How the items are linked:
sg ε lj
sg β dn
ff ε jd
ff β jc
lj ε pc
lj β mr
tz ε cj
tz β jh
sl ε td
sl β mh
zc ε jb
zc β qd
fp ε jh
fp β cj
rh ε tn
rh β rg
cj ε rp
cj β fp
dd ε sg
dd β qf
nj ε bc
nj β pf
jc ε rt
jc β ff
pc ε cr
pc β zn
gd ε ff
gd β rt
nf ε hq
nf β sb
qd ε zs
qd β zc
td ε zc
td β zs
bc ε bg
bc β pb
mr ε dn
mr β lj
ml ε hh
ml β nq
hq ε zn
hq β cr
pb ε pf
pb β bc
mh ε tz
mh β sl
rp ε nq
rp β hh
zd ε bl
zd β lf
bb ε rg
bb β tn
hh ε fp
hh β rp
gs ε jc
gs β jd
dn ε qf
dn β sg
sb ε nj
sb β nf
jb ε pb
jb β bg
cr ε sb
cr β hq
lp ε gd
lp β bm
bm ε bb
bm β lp
ms ε lf
ms β bl
zs ε mh
zs β td
bg ε qd
bg β jb
fm ε ml
fm β nh
tn ε lp
tn β bb
rt ε bm
rt β gd
lf ε fm
lf β zd
nh ε zd
nh β fm
jh ε sl
jh β tz
nq ε nh
nq β ml
bl ε rh
bl β ms
pf ε nf
pf β nj
qf ε gs
qf β dd
jd ε dd
jd β gs
rg ε ms
rg β rh
zn ε mr
zn β pc

The rows follow the links: the fewer symbols apart two items are, the more alike their rows tend to be.

Each row is also shifted at random along 2 hidden directions that mean nothing.

Some items, each with a row of numbers:
bl: 812 -375 288 42 568 -400 134 55 -280 92 -661 70 -92 114 -173 45 -504 -181 105 241 151 90 -256 -539 -230 122 553 -233 109 501 235
nf: -9 -46 50 149 -42 101 186 223 -471 63 -47 -248 -113 64 -83 160 -313 -282 130 355 49 76 186 142 -197 -164 112 103 272 312 308
zd: 43 -312 230 -190 112 -198 192 55 175 187 -446 101 -70 200 -232 -103 -222 -172 90 101 -112 -175 -325 -437 -309 145 303 -211 6 349 159
fm: -1289 -296 -136 22 -82 153 81 80 -266 172 -508 -285 -44 22 70 -117 -341 -149 -121 132 214 84 -34 -180 33 -373 371 62 -9 -68 302
ff: -337 151 -154 204 164 -5 -220 -139 -263 -171 183 -73 78 -241 208 81 147 133 -101 -57 230 240 234 211 352 -163 -115 119 -29 -287 -82
mh: 565 78 -65 286 443 -283 -306 -179 -464 -4 278 -258 109 -277 240 52 66 -32 -31 73 414 267 270 227 320 -245 -163 131 39 -213 165
nh: 736 92 9 -270 -757 365 262 194 501 126 284 51 -67 251 -199 -63 175 -66 119 -59 -507 -387 -83 213 -351 174 -272 -14 -1 105 -76
ml: -454 -193 -271 -21 -261 304 -16 48 -160 130 -396 -271 -26 -45 150 -99 -204 -2 -155 -33 201 80 48 -76 168 -406 279 138 -92 -268 163
pc: 108 -63 64 -310 -459 115 159 97 511 284 193 17 -23 185 -185 -191 168 -123 111 -58 -377 -377 -189 19 -318 96 -205 -39 -73 64 71
mr: -570 -243 -276 -64 -120 208 -46 -23 -62 163 -486 -211 36 -62 179 -160 -176 25 -239 -100 248 63 -57 -201 214 -404 326 117 -199 -346 153
jb: 387 32 376 141 576 -524 -12 2 -140 -2 213 162 -35 22 -189 139 -5 -157 240 254 -5 -6 -35 -35 -250 327 -127 -171 238 489 93
qf: 442 3 -216 -120 -187 155 -194 -142 334 -21 -35 87 81 -123 173 -171 233 246 -202 -334 18 -23 -72 -59 286 -97 -40 43 -293 -436 -241
gs: 257 7 16 -115 171 -170 -196 -226 379 6 18 184 92 -98 99 -150 252 228 -116 -329 41 -10 -192 -169 211 96 -60 -87 -304 -315 -208
sl: -29 -162 184 -84 622 -562 -257 -306 243 113 -147 228 163 -134 23 -198 117 128 -84 -232 225 32 -315 -427 154 119 86 -179 -285 -125 -65
sb: 256 -316 237 -86 340 -275 181 74 1 108 -559 108 -99 180 -208 -39 -364 -163 121 141 10 -73 -293 -505 -290 163 425 -230 48 409 168
fp: -453 -240 -161 -136 107 -67 -180 -207 206 116 -428 -13 112 -113 179 -263 -10 156 -247 -286 224 53 -227 -388 310 -228 250 -18 -357 -447 6
tz: -279 7 -28 91 234 -257 -288 -213 -99 238 371 -222 134 -200 174 -132 177 -71 -65 -42 247 34 99 145 220 -211 -275 109 -98 -286 232
lp: -214 -64 13 311 618 -226 -108 -61 -555 -313 -454 61 -28 -137 120 221 -320 123 -69 126 395 398 108 -229 272 -17 405 -45 108 59 -74

The symbols that take the first to the second take the third to the fourth. What is the fourth?
Answers are names.
-620 169 -134 90 28 -8 -251 -167 -40 45 381 -147 133 -203 183 -31 265 76 -96 -113 138 50 145 261 259 -195 -297 142 -91 -371 19
: -225 -272 -178 74 28 68 3 32 -401 193 -473 -334 -36 -23 101 -48 -390 -171 -111 143 320 166 43 -169 96 -428 361 117 -3 -107 347
:: -73 -206 147 -256 -242 8 212 100 380 192 -181 101 -48 208 -209 -125 -88 -126 73 13 -292 -283 -289 -264 -361 174 118 -143 -73 219 56
: jb

1080 -5 119 -4 406 -375 -248 -248 184 -3 97 159 118 -148 33 -114 229 124 -55 -211 121 2 -184 -149 160 118 -97 -120 -202 -127 -117
: 211 66 -24 112 -53 231 187 129 -189 -428 -384 201 -163 95 -7 246 -241 186 -28 63 -79 167 70 -109 -1 179 313 -47 161 179 -325
:: -360 -40 -7 23 232 -298 -276 -206 -8 374 343 -229 153 -207 125 -185 190 -141 -30 -56 212 -39 7 108 119 -222 -274 84 -122 -245 309
: hq

-364 -190 -28 131 77 31 131 156 -488 122 -285 -296 -79 32 -36 84 -406 -272 66 333 187 90 109 -25 -118 -243 276 76 212 210 397
: -338 -83 75 -316 -382 11 115 23 517 376 220 -5 38 118 -157 -236 197 -156 77 -67 -322 -357 -242 -35 -280 74 -203 -84 -167 12 152
:: -18 20 -59 301 465 -109 -128 -81 -513 -321 -270 -6 15 -174 167 208 -204 160 -84 75 379 376 171 -42 309 -81 241 45 111 -17 -92
: sl

-1050 -24 360 -41 531 -542 -31 -115 197 -14 62 291 30 43 -202 19 81 -22 138 8 -64 -61 -255 -262 -157 389 -47 -243 10 307 -59
: 419 -243 190 -154 216 -415 -67 -109 154 565 158 -183 90 -2 -156 -270 18 -334 91 96 23 -243 -224 -129 -223 -72 -123 -60 -86 65 475
:: -1270 114 -168 159 102 103 -142 -85 -195 -329 -152 90 -11 -136 208 105 17 279 -140 -134 184 281 141 45 330 -47 115 48 -45 -223 -264
: fm

-302 106 -268 22 -740 647 235 295 -167 -77 11 -257 -117 91 37 119 -120 -40 -6 113 -172 -20 298 382 -41 -255 -35 225 177 -45 55
: 203 -191 25 -83 436 -373 -256 -264 201 124 -252 63 161 -172 144 -217 43 166 -160 -250 267 53 -275 -389 268 -65 129 -99 -336 -304 -11
:: 295 -163 121 23 496 -538 -252 -249 -99 492 314 -274 146 -201 46 -226 102 -278 27 67 320 -51 -56 -14 27 -233 -223 9 -90 -92 509
: sb

1125 -256 212 45 407 -261 183 74 -241 -7 -522 54 -132 146 -191 66 -450 -158 109 236 62 28 -177 -404 -255 141 453 -186 159 474 160
: 653 380 164 77 -218 93 197 178 15 -221 600 147 -62 126 -192 283 184 -88 215 184 -375 -103 199 428 -286 375 -403 3 292 392 -191
:: 137 41 306 -17 517 -498 -116 -163 225 -1 205 301 56 -42 -95 -24 181 70 60 -88 -25 -53 -204 -180 -53 343 -128 -187 -66 178 -129
: tn

443 140 130 121 -108 97 216 256 -373 -51 266 -143 -115 103 -167 235 -141 -255 229 380 -150 4 265 354 -270 79 -86 36 411 427 146
: -646 -154 -274 -141 -255 251 -113 -125 217 80 -352 -42 59 -68 202 -237 33 200 -264 -327 122 25 -130 -200 289 -266 200 68 -363 -514 -91
:: -481 -40 -8 -171 -170 -105 -112 -113 347 433 385 -144 146 -23 5 -248 320 -137 24 -98 -71 -265 -91 84 -73 -113 -347 40 -195 -196 228
: nj

-161 -139 95 -195 -199 118 318 158 273 -48 -381 207 -101 258 -200 0 -172 -22 71 -10 -269 -169 -238 -284 -269 231 228 -168 -11 282 -99
: -104 -23 -12 325 706 -365 -280 -195 -543 -99 -121 -142 54 -249 243 85 -116 25 -74 105 500 385 186 -65 368 -194 145 52 74 -144 117
:: 27 33 -1 179 186 114 90 86 -322 -420 -484 148 -156 43 18 254 -302 164 -31 65 99 260 82 -151 118 112 395 -42 152 165 -246
: dd

35 -271 -18 -86 447 -323 -273 -293 113 175 -419 29 141 -178 165 -264 -12 105 -217 -232 331 101 -279 -458 287 -160 247 -71 -344 -340 76
: -574 24 289 -64 398 -426 -46 -126 305 -42 168 345 45 24 -149 0 182 46 136 -48 -109 -89 -239 -181 -127 417 -168 -202 -62 232 -188
:: -712 22 -37 -75 -304 409 290 190 169 -379 -495 272 -170 179 -86 159 -150 225 -37 -87 -241 20 -84 -155 -41 219 320 -62 43 146 -401
: zs

178 -69 273 -11 659 -616 -178 -238 203 34 48 267 105 -74 -56 -89 137 50 64 -107 110 -24 -273 -310 30 293 -66 -210 -131 119 -82
: -130 -76 -327 -107 -465 441 -41 -17 120 22 -230 -118 -4 -44 222 -160 23 165 -242 -245 62 15 16 13 265 -329 115 154 -240 -477 -80
:: -168 100 44 98 -259 232 236 257 -333 -83 138 -135 -154 117 -102 209 -170 -210 149 301 -134 -24 230 279 -235 -23 -43 94 314 308 148
: rt

564 -139 -259 -7 -133 200 -89 -54 -94 92 -276 -212 45 -102 202 -134 -86 42 -223 -119 237 117 37 -52 260 -385 190 152 -138 -407 122
: -226 -97 75 -188 -35 -235 -86 -106 305 484 284 -172 98 -24 -90 -300 193 -212 21 -67 -56 -251 -178 -15 -175 -83 -247 -1 -184 -95 325
:: 975 -140 312 72 912 -775 -263 -329 7 109 -44 133 144 -176 -11 -103 36 -27 13 -47 326 73 -276 -404 82 188 29 -222 -130 64 84
: ff

-1092 -133 11 149 594 -446 -343 -282 -209 222 45 -186 184 -275 175 -123 43 -48 -100 -8 436 178 -22 -134 281 -259 -19 34 -131 -265 287
: 35 338 110 47 -330 206 251 221 4 -191 497 122 -107 158 -188 251 123 -67 227 197 -376 -99 209 437 -305 286 -324 -10 314 371 -179
:: -500 45 -55 -164 -528 476 348 234 299 -350 -345 291 -146 257 -134 134 -135 215 -13 -71 -385 -70 -79 -97 -166 285 234 -93 55 166 -439
: hh

-518 -98 46 -189 -250 233 292 155 254 -155 -474 245 -134 257 -191 46 -194 67 15 -21 -296 -127 -217 -275 -208 257 306 -143 2 268 -197
: -266 -29 264 154 273 -263 135 132 -343 1 79 -33 -59 82 -216 148 -202 -250 231 347 -9 22 61 42 -300 108 15 -68 324 500 224
:: 30 308 -227 112 -434 604 122 175 -124 -606 -80 200 -131 47 95 330 5 381 -93 -95 -179 210 289 252 160 113 64 102 155 -74 -556
: zc

235 -91 -301 53 -351 413 109 137 -318 53 -220 -331 -44 -8 122 -24 -217 -91 -90 106 114 85 175 130 88 -398 169 207 60 -171 190
: -406 -96 45 -155 9 -208 -144 -134 266 457 353 -146 114 -70 17 -265 236 -166 9 -68 -10 -241 -115 34 -71 -147 -307 26 -176 -170 298
:: -430 172 -148 178 -36 289 -10 42 -243 -473 -177 126 -38 -51 127 259 -105 285 -99 -78 54 280 235 89 270 55 160 51 81 -79 -369
: jc

398 213 276 74 147 -200 74 53 31 -133 460 189 -28 75 -185 177 158 -60 223 141 -221 -101 31 186 -255 383 -283 -92 217 386 -123
: 488 -61 127 -241 -363 65 191 128 400 249 90 32 -48 208 -207 -115 38 -160 115 8 -336 -321 -211 -47 -326 121 -107 -86 -28 166 93
:: 1062 -268 -105 41 424 -285 -265 -235 -137 181 -357 -150 118 -193 180 -184 -113 10 -183 -129 442 128 -123 -316 310 -305 252 29 -229 -315 203
: lp

904 -74 -270 87 -230 323 -22 58 -353 71 -211 -334 -10 -19 185 -36 -198 -66 -119 74 218 129 213 109 175 -451 158 195 24 -216 248
: 327 -10 50 -286 -506 148 178 109 461 290 222 13 -30 171 -198 -174 163 -129 116 -25 -394 -376 -139 85 -334 106 -212 -28 -80 81 81
:: 493 58 5 -123 -139 -135 -118 -110 170 399 543 -208 121 -73 5 -191 301 -217 29 -25 -58 -191 -13 243 -66 -156 -436 98 -87 -150 289
: fp

432 -85 -145 -86 40 -2 -213 -210 249 56 -168 44 104 -136 174 -188 147 200 -197 -318 142 19 -117 -180 297 -141 75 27 -283 -402 -82
: -42 -109 71 -131 -176 186 268 166 161 -123 -440 199 -139 211 -170 45 -227 32 57 26 -241 -96 -186 -224 -245 233 280 -148 37 294 -156
:: -41 -109 156 -95 516 -458 -252 -288 300 62 -139 218 119 -111 43 -189 151 177 -80 -246 147 16 -326 -386 181 143 51 -164 -315 -141 -99
: cr

